Read these off the row that follows.
1) Give the centre entry.
2) Give the entry just right of -5.
3) Give the entry just right of the smallest entry.
4) Give the entry just left of the centre entry.
[ -2  27  13  -7   2   7  11  -6 -19   4  -4  -9  -5  -1   9]
1) -6
2) -1
3) 4
4) 11

W = [ 15.713 -10.893  -7.356  -4.901   1.027]
The entry just left of -10.893 -> 15.713
Which number is the entry just right of the largest entry? -10.893

Questions about the matrix below. Rows and columns are numbered from 1.
1) The entry in row 1 and column 2?
2) The entry in the top-right corner?
3) The bottom entry of the column that holds the smallest entry?
4) The entry at row 2, column 1?
5) The entry at row 1, column 1?
6) The bottom-right entry?
7) The entry in row 1 and column 3?
8) The entry directly above the smallest entry?
[[-27  10  26   7  15 -18  -5  16 -15   4  31 -20  17   9   7  14]
 [ -9   9  11   2   4 -15  -8   6  -8   9   5  -5   0  -1   5   2]
 [ -5  11  11   4   0 -13  -9   2 -10  11   1  -5  -3  -1   3   0]
 [ -4  12  12   5  -1 -11  -8   3 -11  12  10  -8  -2   2   3   2]
 [ -6  10  14   6  -1 -12  -9   0 -15  10   8 -10   1   1   4   0]
 [-11  10  12   5   2 -15 -10   2 -17  10   4 -10   3  -3   6  -3]
 [-14   6  35  11   4 -14  -8   0 -33  12  16 -28  10   3   3  -9]
 [-10  10  15   5   6 -11  -7   7 -14   7  15 -11   4   5   4   5]
 [ -7   9  12   4   2 -11  -7   6 -13   8   8  -9  -2   2   3   3]
 [ -6   9  10   2   2 -13  -6   4 -10  12   4  -6  -2  -1   2   1]
 [ -7  10   9   0   4 -16  -8   3  -6  13   1  -2  -5  -1   1   1]
 [ -5  12  13   7  -2 -13 -10   1 -15  13   1 -10   0  -3   4  -3]
 [ -9   9   9   4   1 -20 -14   4 -14  14  -4  -5   0  -7   6  -3]]
1) 10
2) 14
3) -14
4) -9
5) -27
6) -3
7) 26
8) -17

((6, -1, -1, -5, -6, 5, -7, -10, -8, -4, 5, 20, 4, 1, 4, -1), (11, -3, -3, -1, -4, 5, -11, -3, -7, -1, -1, 17, 10, 1, 6, -2), (8, 7, -1, 1, -1, 5, -12, -17, -13, 3, 5, 7, -6, 4, 8, 1), (5, -14, -2, -7, 3, 5, -14, -12, -9, 10, 10, 0, 3, 7, 7, 10), (4, -4, -2, -8, -9, 5, -8, -16, -3, 2, 3, 8, -4, 5, -1, -4), (4, -3, 4, -8, -8, 5, -9, -18, -1, 2, 0, 7, -7, 1, 5, -9), (8, 1, 4, -19, -11, 5, -13, -14, -6, 11, 9, -2, 5, 7, 16, 1), (2, -10, -10, -4, -7, 5, -14, -13, -10, 2, -1, 13, -6, -3, -7, -1), (5, -4, 9, 1, -2, 5, -2, -20, 0, -7, -4, 11, -4, 20, 2, -9), (18, -10, -12, -4, -3, 5, -11, -4, -9, 6, -2, 8, 10, 13, -1, 6), (26, 1, -11, 1, -12, 5, -10, -5, -8, 8, -17, 18, 10, 7, -7, 0), (5, 5, -8, -5, 1, 5, -4, -20, -17, -13, 4, 7, -5, 3, -5, -8), (6, -15, -1, -5, 7, 5, -5, -6, -8, -5, 9, 10, 11, 13, 10, 4), (12, 3, -5, 1, -3, 5, -14, -12, -11, 5, -4, 10, -2, 4, 2, 6))
Read off the 1st entry in reading order.
A: 6
The maximum -> 26
Read off the fifth entry in reading order.
A: -6

Questions about the row below.
1) Find the entry just left of -0.12.
2) Find the entry just right of -0.09.
3) Find the entry just left of -0.09.
4) Find the entry just right of the largest entry.
-0.11,0.18,0.16,-0.11,-0.12,-0.09,-0.21,-0.13
1) -0.11
2) -0.21
3) -0.12
4) 0.16

Questions about the grid below.
1) The bottom-right entry?
2) The largest entry in the first row?
3) The entry in the top-left corner?
4) The entry just right of 5200?
5) The 5th entry, reading row by row?
6) The entry directly above 2785?
7) The entry directly below 2869?
8) The smallest entry in the last row?
[[6757 4968 7288 7994 1541 3014 7680 1417 7947 3338 7270 7577 5970]
 [2421 2122 3485 4996 2531 4681 6353 3462 2785 2208 1979 7372 4890]
 [5137 2022 3851 3760 7074 2861 6141 2239 4444 4128 4095 5031 2158]
 [5076 5613 5134 5359 1469 3036 2058 5174 3930 3156 1652 7010 5808]
 [1768 2891 5175 2714 6847 7710 2356 6653 7668 7435 4622 8142 5710]
 [7805 3981 5481 4438 2879 7415 5860 6245 3282 2940 3552 4776 4546]
 [1925 7749 6436 4991 2962 6661 2452 6472 3089 3170 7546 4620 2118]
 [2406 7671 3635 2177 6963 1446 6532 2853 7462 3258 2756 2519 2031]
 [2067 3602 4032 3706 7387 7098 7107 2097 4453 1819 7837 3868 4582]
 [2667 1523 7139 8046 4675 6447 2869 3954 5144 7504 3655 6569 3587]
 [4825 3984 5200 5602 1400 8160 4110 4120 3980 5775 5931 2603 7767]
 [5837 1780 3820 4434 6960 7157 4579 7872 5006 5524 6880 5849 2488]]
1) 2488
2) 7994
3) 6757
4) 5602
5) 1541
6) 7947
7) 4110
8) 1780
